Here is a tiny trained network, its code and every weight. The questions are about switching its units off for an input and a target symbol, where a switched-off unit gives its printed mean instead of its output.

import numpy as np


def w(rows, s, z=0):
    codes = np.array(rows[::2]) - 128.0
    scale = np.full(codes.shape[1], s)
    scale[-1] = z or s
    return codes * scale


def f(y):
    return np.maximum(y, 0)


def softmax(a):
    e = np.exp(a - a.max(-1, keepdims=True))
    return e / e.sum(-1, keepdims=True)


def log_softmax(a):
    a = a - a.max(-1, keepdims=True)
    return a - np.log(np.exp(a).sum(-1, keepdims=True))


def net(x, mask):
    ids = ['αβγζημπω'.index(c) for c in x.split()]
    T = len(ids)
    res = E[ids] + P[:T]
    u = 0
    for l in range(2):
        q, k, v = (res @ M[l].T for M in (Q, K, V))
        z = softmax(np.where(np.tri(T) > 0, q @ k.T / 4**0.5, -1e9)) @ v
        res = res + np.where(mask[u], z, O[l][:, -1]) @ O[l][:, :-1]
        u += 1
        y = f(res @ A[l][:, :-1].T + A[l][:, -1])
        res = res + np.where(mask[u : u + 16], y, B[l][:, -1]) @ B[l][:, :-1]
        u += 16
    return log_softmax(res[-1] @ U[:, :-1].T + U[:, -1])


Q, K, V, O, A, B = {}, {}, {}, {}, {}, {}
E = w([
[83,156,163],'α',
[143,144,173],'β',
[27,97,220],'γ',
[178,166,32],'ζ',
[112,122,115],'η',
[247,188,41],'μ',
[229,196,64],'π',
[183,119,116],'ω',
],0.012)
P = w([
[207,197,193],'0',
[55,209,136],'1',
[190,254,112],'2',
[116,48,143],'3',
[171,174,105],'4',
[206,165,122],'5',
[87,131,141],'6',
[97,183,118],'7',
],0.0068)
Q[0] = w([
[101,3,53],'0.h1',
[121,158,132],'0.h1',
[159,114,157],'0.h1',
[151,30,114],'0.h1',
],0.018)
K[0] = w([
[31,156,3],'0.h1',
[157,125,144],'0.h1',
[115,98,145],'0.h1',
[14,173,84],'0.h1',
],0.011)
V[0] = w([
[176,165,110],'0.h1',
[7,178,108],'0.h1',
[115,135,125],'0.h1',
[190,182,103],'0.h1',
],0.013)
O[0] = w([
[107,87,112,217],'0.h1',
[170,234,2,89],'0.h1',
[137,143,109,126],'0.h1',
[102,80,97,254],'0.h1',
],0.0088,0.0021)
A[0] = w([
[62,129,158,108],'0.n1',
[169,184,134,187],'0.n2',
[87,72,93,14],'0.n3',
[193,166,130,151],'0.n4',
[122,57,172,130],'0.n5',
[166,166,177,64],'0.n6',
[113,95,220,27],'0.n7',
[151,162,204,78],'0.n8',
[193,102,217,60],'0.n9',
[130,107,207,64],'0.n10',
[189,120,99,255],'0.n11',
[183,153,123,132],'0.n12',
[80,105,2,73],'0.n13',
[220,100,223,40],'0.n14',
[137,108,195,91],'0.n15',
[114,179,80,131],'0.n16',
],0.0078,0.002)
B[0] = w([
[221,126,93,231],'0.n1',
[64,95,192,231],'0.n2',
[197,168,147,167],'0.n3',
[66,138,180,209],'0.n4',
[187,154,156,252],'0.n5',
[37,169,107,169],'0.n6',
[140,151,33,249],'0.n7',
[52,148,47,190],'0.n8',
[81,135,19,187],'0.n9',
[127,115,45,220],'0.n10',
[25,149,158,215],'0.n11',
[97,141,139,187],'0.n12',
[114,154,160,173],'0.n13',
[89,161,1,180],'0.n14',
[138,124,88,206],'0.n15',
[143,80,179,203],'0.n16',
],0.0083,0.0032)
Q[1] = w([
[1,69,56],'1.h1',
[59,90,164],'1.h1',
[155,138,143],'1.h1',
[178,148,193],'1.h1',
],0.0073)
K[1] = w([
[73,144,51],'1.h1',
[3,78,126],'1.h1',
[143,129,141],'1.h1',
[105,95,175],'1.h1',
],0.0068)
V[1] = w([
[112,151,107],'1.h1',
[129,87,247],'1.h1',
[157,109,103],'1.h1',
[191,83,87],'1.h1',
],0.013)
O[1] = w([
[162,124,155,172],'1.h1',
[94,150,9,2],'1.h1',
[84,125,139,116],'1.h1',
[32,122,140,88],'1.h1',
],0.011,0.0097)
A[1] = w([
[105,121,141,120],'1.n1',
[184,129,184,103],'1.n2',
[43,141,7,156],'1.n3',
[122,141,141,97],'1.n4',
[87,127,133,254],'1.n5',
[92,119,24,118],'1.n6',
[157,141,129,101],'1.n7',
[152,178,101,192],'1.n8',
[118,211,172,61],'1.n9',
[77,118,139,130],'1.n10',
[155,158,102,123],'1.n11',
[168,153,59,22],'1.n12',
[80,132,163,72],'1.n13',
[177,108,107,150],'1.n14',
[84,104,142,32],'1.n15',
[69,117,180,70],'1.n16',
],0.011,0.0044)
B[1] = w([
[118,118,122,156],'1.n1',
[40,152,127,254],'1.n2',
[84,50,226,136],'1.n3',
[129,123,113,138],'1.n4',
[251,168,240,187],'1.n5',
[114,120,204,132],'1.n6',
[88,121,110,159],'1.n7',
[179,132,62,189],'1.n8',
[178,133,115,189],'1.n9',
[115,109,116,167],'1.n10',
[105,101,103,164],'1.n11',
[91,109,230,143],'1.n12',
[121,124,58,179],'1.n13',
[93,167,79,165],'1.n14',
[180,156,92,155],'1.n15',
[92,95,63,214],'1.n16',
],0.015,0.0089)
U = w([
[135,2,89,98],'α',
[107,128,59,157],'β',
[171,169,184,254],'γ',
[192,106,202,98],'ζ',
[50,83,124,117],'η',
[66,131,206,60],'μ',
[172,9,104,99],'π',
[161,50,99,70],'ω',
],0.0073,0.0029)

Each question gives the input, a string of symbols that net reads in full, and the target symbol t.
The units are the heads (4 rows each of Q, K, V and O) and the neurons (one row each of A and B). Each row of codes is followed by its name. A weight is (code - 128) times the scale printed after its matrix; where a second scale follows, it is the last column's (O, A, B and U).
mask holds one flag per unit, layer by layer, with each layer's heads first. A switched-off unit (its flag False) gives its mean, the last column of its rows in O or B, instead of its output. The means were averaged over made-up inputs and are rounded, as every weight is.
A unit's drop is (log p(t) with every unit on - log p(t) with that unit switched off) / (log p(t) with every unit on - log p(t) with every unit switched off).
The circuit of an input: a set's keep is (log p(t) with only the set's units on - log p(t) with every unit switched off) / (log p(t) with every unit on - log p(t) with every unit switched off). Starting from the 12 units with the biggest drops (on a tie, the unit counted first), units are removed one at a time, each time the one whose removal leaves the highest keep (on an exact tie, the one counted first), for as long as the keep stays at least 0.8.
circuit, biggest first: the units of the circuit, biggest drop first
most important unit: the unit with the biggest drop
k most important neurons: the k neurons with the biggest drops, biggest first
k most important neurons of layer l: the k neurons of layer l with the biggest drops, biggest first
drop of u: that unit's drop, to one decimal
input β η ω, target η: 3 most important neurons of layer 0 : 0.n14; 0.n9; 0.n7
input γ ζ β η γ γ, target β: most important unit : 1.h1
input μ γ γ, target α: circuit, biggest first : 0.h1; 1.n16
input γ γ γ η, target β: 2 most important neurons : 1.n5; 1.n8
input ω β β, target η: circuit, biggest first : 0.h1; 0.n14; 1.h1; 0.n9
input μ η η, target π: 2 most important neurons of layer 1 : 1.n2; 1.n5
input ω η η, target η: circuit, biggest first : 0.h1; 0.n14; 0.n9; 1.h1
input β β η, target μ: 3 most important neurons of layer 0 : 0.n14; 0.n9; 0.n8
input ζ β γ, target ζ: 2 most important neurons : 1.n2; 1.n16
input ζ μ γ ζ, target ζ: 3 most important neurons : 1.n2; 1.n16; 1.n5
input γ β π ω, target β: 2 most important neurons : 1.n14; 1.n5
input γ γ γ η γ, target β: 3 most important neurons : 1.n5; 1.n8; 1.n14
input β γ γ β, target μ: 2 most important neurons : 1.n2; 0.n7
input β γ γ γ β μ, target μ: most important unit : 0.h1
input γ ω β, target β: 2 most important neurons of layer 1 : 1.n5; 1.n8
input β γ β β γ β, target μ: 2 most important neurons of layer 0 : 0.n14; 0.n9
input β ζ γ η η, target μ: drop of 0.n5 : 0.0
input μ ζ μ, target α: drop of 1.n10 : 0.1
input γ β γ η α ω, target β: drop of 1.n14 : 0.3
input μ γ α, target α: most important unit : 0.h1
